Here is a tiny trained network, its code and every weight. The questions are about switching its units off for an input and a target symbol, where a switched-off unit gives its printed mean instead of its output.

import numpy as np


def w(rows, s, z=0):
    codes = np.array(rows[::2]) - 128.0
    scale = np.full(codes.shape[1], s)
    scale[-1] = z or s
    return codes * scale


def norm(h):
    return h / np.sqrt((h * h).mean(-1, keepdims=True) + 1e-5)


def f(y):
    return np.maximum(y, 0)


def softmax(a):
    e = np.exp(a - a.max(-1, keepdims=True))
    return e / e.sum(-1, keepdims=True)


def log_softmax(a):
    a = a - a.max(-1, keepdims=True)
    return a - np.log(np.exp(a).sum(-1, keepdims=True))


def net(x, mask):
    ids = ['ΘΛΠΣΦΨγεζημξτ'.index(c) for c in x.split()]
    T = len(ids)
    res = E[ids] + P[:T]
    u = 0
    for l in range(2):
        r = norm(res)
        for j in range(2):
            rows = slice(2 * j, 2 * j + 2)
            q, k, v = (r @ M[l][rows].T for M in (Q, K, V))
            z = softmax(np.where(np.tri(T) > 0, q @ k.T / 2**0.5, -1e9)) @ v
            o = O[l][rows]
            res = res + np.where(mask[u + j], z, o[:, -1]) @ o[:, :-1]
        u += 2
        y = f(norm(res) @ A[l][:, :-1].T + A[l][:, -1])
        res = res + np.where(mask[u : u + 16], y, B[l][:, -1]) @ B[l][:, :-1]
        u += 16
    return log_softmax(norm(res)[-1] @ U[:, :-1].T + U[:, -1])


Q, K, V, O, A, B = {}, {}, {}, {}, {}, {}
E = w([
[100,156,162,124,100,94,85,166],'Θ',
[98,96,150,181,156,113,148,77],'Λ',
[107,166,97,157,135,119,140,114],'Π',
[96,147,178,142,157,103,163,153],'Σ',
[173,197,116,95,105,99,130,114],'Φ',
[149,5,119,180,59,120,105,175],'Ψ',
[174,71,130,138,144,104,78,37],'γ',
[164,107,122,202,174,186,119,131],'ε',
[125,132,101,195,194,81,100,140],'ζ',
[121,140,114,145,117,89,130,170],'η',
[165,60,98,110,81,104,254,140],'μ',
[139,149,148,150,102,120,105,195],'ξ',
[147,135,232,103,150,119,101,124],'τ',
],0.026)
P = w([
[186,120,224,250,84,102,57,137],'0',
[92,141,82,87,162,152,111,158],'1',
[146,137,188,186,99,89,109,151],'2',
[100,112,85,71,152,139,134,150],'3',
[121,133,159,164,114,81,128,118],'4',
[101,111,96,53,153,134,144,132],'5',
[121,126,145,142,110,74,156,97],'6',
[110,112,95,66,161,142,130,150],'7',
[123,117,124,203,99,117,142,129],'8',
],0.014)
Q[0] = w([
[254,245,44,142,23,80,77,107],'L0H1',
[202,89,119,74,179,193,38,82],'L0H1',
[94,179,15,118,249,177,92,228],'L0H2',
[123,101,229,205,101,74,206,109],'L0H2',
],0.0072)
K[0] = w([
[213,212,40,111,83,119,78,113],'L0H1',
[250,89,179,159,173,138,21,82],'L0H1',
[130,118,222,59,164,44,232,17],'L0H2',
[69,104,131,202,110,255,71,198],'L0H2',
],0.008)
V[0] = w([
[144,145,101,132,88,80,128,171],'L0H1',
[143,146,136,136,81,2,133,113],'L0H1',
[123,85,73,139,97,127,68,84],'L0H2',
[55,97,160,159,139,150,151,146],'L0H2',
],0.0088)
O[0] = w([
[8,172,116,129,202,63,19,207,230],'L0H1',
[133,104,197,141,116,90,76,63,249],'L0H1',
[144,75,54,239,125,199,94,57,77],'L0H2',
[3,174,108,228,57,214,158,121,149],'L0H2',
],0.0081,0.0011)
A[0] = w([
[184,169,114,158,99,30,133,165,140],'L0N1',
[206,129,116,112,197,142,150,177,78],'L0N2',
[189,49,196,114,62,80,161,86,145],'L0N3',
[153,137,107,142,188,157,78,164,73],'L0N4',
[24,120,168,149,222,76,143,187,77],'L0N5',
[197,180,229,103,93,41,104,129,216],'L0N6',
[102,225,61,102,134,97,86,87,191],'L0N7',
[193,113,126,151,110,161,157,103,126],'L0N8',
[103,139,160,62,114,172,151,188,85],'L0N9',
[159,147,102,192,196,215,154,107,83],'L0N10',
[171,162,76,41,128,148,72,170,104],'L0N11',
[137,68,69,69,173,131,1,92,207],'L0N12',
[76,180,200,180,122,127,42,195,76],'L0N13',
[148,112,134,116,76,102,220,181,91],'L0N14',
[59,34,182,158,135,88,109,196,254],'L0N15',
[82,96,87,144,107,236,148,149,89],'L0N16',
],0.0088,0.0032)
B[0] = w([
[85,81,201,171,153,100,166,189,198],'L0N1',
[73,99,146,83,123,122,88,186,193],'L0N2',
[119,230,85,174,118,174,98,66,178],'L0N3',
[81,111,126,47,84,112,119,111,182],'L0N4',
[53,153,139,97,95,181,182,68,196],'L0N5',
[104,103,105,177,153,166,136,160,242],'L0N6',
[146,53,108,148,148,109,94,255,201],'L0N7',
[116,148,159,150,172,115,155,167,193],'L0N8',
[139,183,164,97,139,175,161,103,145],'L0N9',
[85,90,105,116,113,53,147,125,255],'L0N10',
[112,59,193,84,146,50,205,139,167],'L0N11',
[207,100,145,65,132,147,249,140,194],'L0N12',
[147,74,128,169,111,103,134,70,225],'L0N13',
[105,176,111,123,120,92,77,82,149],'L0N14',
[198,203,102,96,95,144,121,68,233],'L0N15',
[81,173,92,113,183,147,198,191,207],'L0N16',
],0.0079,0.0077)
Q[1] = w([
[90,99,92,193,161,37,67,71],'L1H1',
[238,107,116,113,85,102,117,102],'L1H1',
[185,126,128,222,97,76,90,208],'L1H2',
[242,215,211,254,220,49,88,149],'L1H2',
],0.0077)
K[1] = w([
[130,99,120,137,175,173,181,135],'L1H1',
[223,104,121,178,48,118,204,84],'L1H1',
[153,14,173,99,94,54,158,251],'L1H2',
[119,106,201,111,251,24,98,254],'L1H2',
],0.0087)
V[1] = w([
[113,134,177,107,159,99,164,129],'L1H1',
[169,136,89,52,87,156,121,117],'L1H1',
[98,158,189,127,246,151,139,119],'L1H2',
[121,159,147,97,131,97,206,64],'L1H2',
],0.011)
O[1] = w([
[171,140,145,156,99,91,84,145,166],'L1H1',
[75,157,133,185,175,154,244,148,3],'L1H1',
[42,58,128,84,130,130,90,88,148],'L1H2',
[70,113,111,100,73,164,216,157,120],'L1H2',
],0.011,0.0068)
A[1] = w([
[130,125,132,134,206,114,107,130,136],'L1N1',
[193,142,117,126,129,157,118,152,99],'L1N2',
[105,130,85,113,156,152,170,86,61],'L1N3',
[147,132,117,122,138,151,123,144,67],'L1N4',
[110,131,80,186,98,160,155,100,122],'L1N5',
[98,194,97,116,146,161,151,124,140],'L1N6',
[66,138,145,109,195,135,141,148,68],'L1N7',
[160,136,123,134,129,117,58,171,117],'L1N8',
[111,134,103,68,100,146,190,158,4],'L1N9',
[114,134,160,129,122,68,121,161,86],'L1N10',
[92,110,108,152,102,149,115,149,96],'L1N11',
[145,121,178,101,106,179,144,51,152],'L1N12',
[122,147,109,101,102,126,76,135,155],'L1N13',
[73,94,150,98,134,163,116,120,48],'L1N14',
[129,145,169,178,70,103,112,7,96],'L1N15',
[94,119,77,129,140,142,144,142,133],'L1N16',
],0.017,0.0034)
B[1] = w([
[120,130,96,123,89,165,118,141,181],'L1N1',
[67,235,233,105,154,97,196,162,152],'L1N2',
[142,91,103,142,93,185,118,150,156],'L1N3',
[164,132,163,147,151,132,87,172,136],'L1N4',
[52,79,156,146,211,44,92,252,193],'L1N5',
[145,130,188,75,42,125,124,140,158],'L1N6',
[163,183,152,89,117,177,67,87,172],'L1N7',
[84,147,145,92,99,113,185,99,199],'L1N8',
[141,108,151,169,106,117,105,52,182],'L1N9',
[124,114,83,171,170,198,155,149,188],'L1N10',
[64,105,162,136,122,105,136,213,176],'L1N11',
[59,109,47,197,190,174,152,177,163],'L1N12',
[149,159,152,121,180,92,172,18,155],'L1N13',
[158,187,167,166,242,152,96,152,151],'L1N14',
[226,103,220,174,83,8,1,91,247],'L1N15',
[170,135,111,176,104,85,141,87,185],'L1N16',
],0.0092,0.012)
U = w([
[203,136,169,156,118,72,60,96,164],'Θ',
[61,83,123,186,136,91,125,191,41],'Λ',
[109,192,39,82,118,85,109,116,153],'Π',
[66,165,180,80,78,185,113,116,198],'Σ',
[173,92,139,1,163,101,126,165,160],'Φ',
[202,230,141,138,147,124,183,189,192],'Ψ',
[195,59,96,154,150,168,203,84,244],'γ',
[186,146,63,106,106,194,53,176,200],'ε',
[140,144,60,101,147,112,126,85,156],'ζ',
[104,165,92,99,177,86,145,90,3],'η',
[163,112,89,114,26,124,192,127,158],'μ',
[138,150,113,113,157,127,142,113,24],'ξ',
[123,176,165,115,252,186,85,115,33],'τ',
],0.0088,0.0014)

Each question gives the input, a string of symbols that net reads in full, and the target symbol t.
The units are the heads (2 rows each of Q, K, V and O) and the neurons (one row each of A and B). Each row of codes is followed by its name. A weight is (code - 128) times the scale printed after its matrix; where a second scale follows, it is the last column's (O, A, B and U).
mask holds one flag per unit, layer by layer, with each layer's heads first. A switched-off unit (its flag False) gives its mean, the last column of its rows in O or B, instead of its output. The means were averaged over made-up inputs and are rounded, as every weight is.
A unit's drop is (log p(t) with every unit on - log p(t) with that unit switched off) / (log p(t) with every unit on - log p(t) with every unit switched off).
The circuit of an input: a set's keep is (log p(t) with only the set's units on - log p(t) with every unit switched off) / (log p(t) with every unit on - log p(t) with every unit switched off). Starting from the 12 units with the biggest drops (on a tie, the unit counted first), units are removed one at a time, each time the one whose removal leaves the highest keep (on an exact tie, the one counted first), for as long as the keep stays at least 0.8.
units of the circuit, in order: the units of the circuit, biggest drop first
most important unit: the unit with the biggest drop
k most important neurons: the k neurons with the biggest drops, biggest first
k most important neurons of layer l: the k neurons of layer l with the biggest drops, biggest first
heads that matter: for each layer, one digit per head in row order, 1 if its drop is at least 0.15 and else 0, layers parted by /
input ε ε ε Π τ ξ τ ε, target τ: heads that matter -> 11 / 00
input ε η τ γ Λ Ψ Σ τ, target τ: heads that matter -> 10 / 00
input γ ε Φ ζ ζ η, target Φ: most important neuron -> [L1N15]
input Θ Π Φ ζ, target Φ: units of the circuit, in order -> [L0H2; L0N12; L1N15]
input Φ ε γ Π Π η ε ε, target γ: units of the circuit, in order -> [L1N15; L0N12; L1N5]
input ε Σ ε ε ξ ε η Π, target Σ: heads that matter -> 01 / 01
input Φ ε ζ Φ ε ε ε ξ, target Φ: units of the circuit, in order -> [L0H2; L1N15]
input ε ε Φ Σ Φ Θ, target Φ: units of the circuit, in order -> [L0H2; L1N15]
input γ ε γ Φ Φ Ψ, target Ψ: units of the circuit, in order -> [L1H2; L1N2; L0N15]
input ε Π Φ Ψ Ψ ε, target Ψ: 2 most important neurons -> [L0N15; L1N2]
input ε Ψ ε η, target Ψ: units of the circuit, in order -> [L1H2; L0N15; L1N15]
input Π ε ζ Π Φ Π Π, target Λ: units of the circuit, in order -> [L0N7; L1N15]
input Φ Π Ψ Λ ε Π μ Π, target μ: 3 most important neurons of layer 1 -> [L1N15; L1N9; L1N5]
input Φ Φ Ψ Ψ ε Ψ Φ ε, target Φ: units of the circuit, in order -> [L0H2]
input Φ Ψ Φ, target Λ: 2 most important neurons -> [L0N12; L0N7]
input ε Ψ Ψ Ψ τ ζ, target τ: heads that matter -> 01 / 00
input ξ μ ε Θ, target μ: heads that matter -> 00 / 01
input Φ Π μ Ψ ε ξ η Π, target Ψ: 3 most important neurons -> [L0N15; L0N7; L0N1]
input Π ε Θ ε, target ε: 3 most important neurons -> [L1N15; L1N7; L0N10]
input ε η τ ε, target τ: most important neuron -> [L1N14]
input Φ Ψ ε μ ξ ε, target μ: heads that matter -> 01 / 01
input Φ Θ ε ε ε η, target Φ: heads that matter -> 01 / 00
input ε μ ε ε, target μ: heads that matter -> 00 / 01
input η ε ε ε ε Π, target Π: heads that matter -> 10 / 01
input ε ε ε ε Σ τ τ Σ, target Σ: 2 most important neurons -> [L1N6; L0N5]
input ε ε ζ ε Π Σ ε Π, target Σ: heads that matter -> 01 / 00
input Ψ ζ Π Φ Σ ξ, target Σ: heads that matter -> 01 / 01
input Π η η Θ ε ε Π ε, target ε: most important unit -> L0N15
input ε ξ Φ ε ε, target Λ: 2 most important neurons -> [L1N15; L0N10]
input μ Π τ ε Π Φ ε Θ Φ, target Λ: 2 most important neurons -> [L0N7; L1N15]
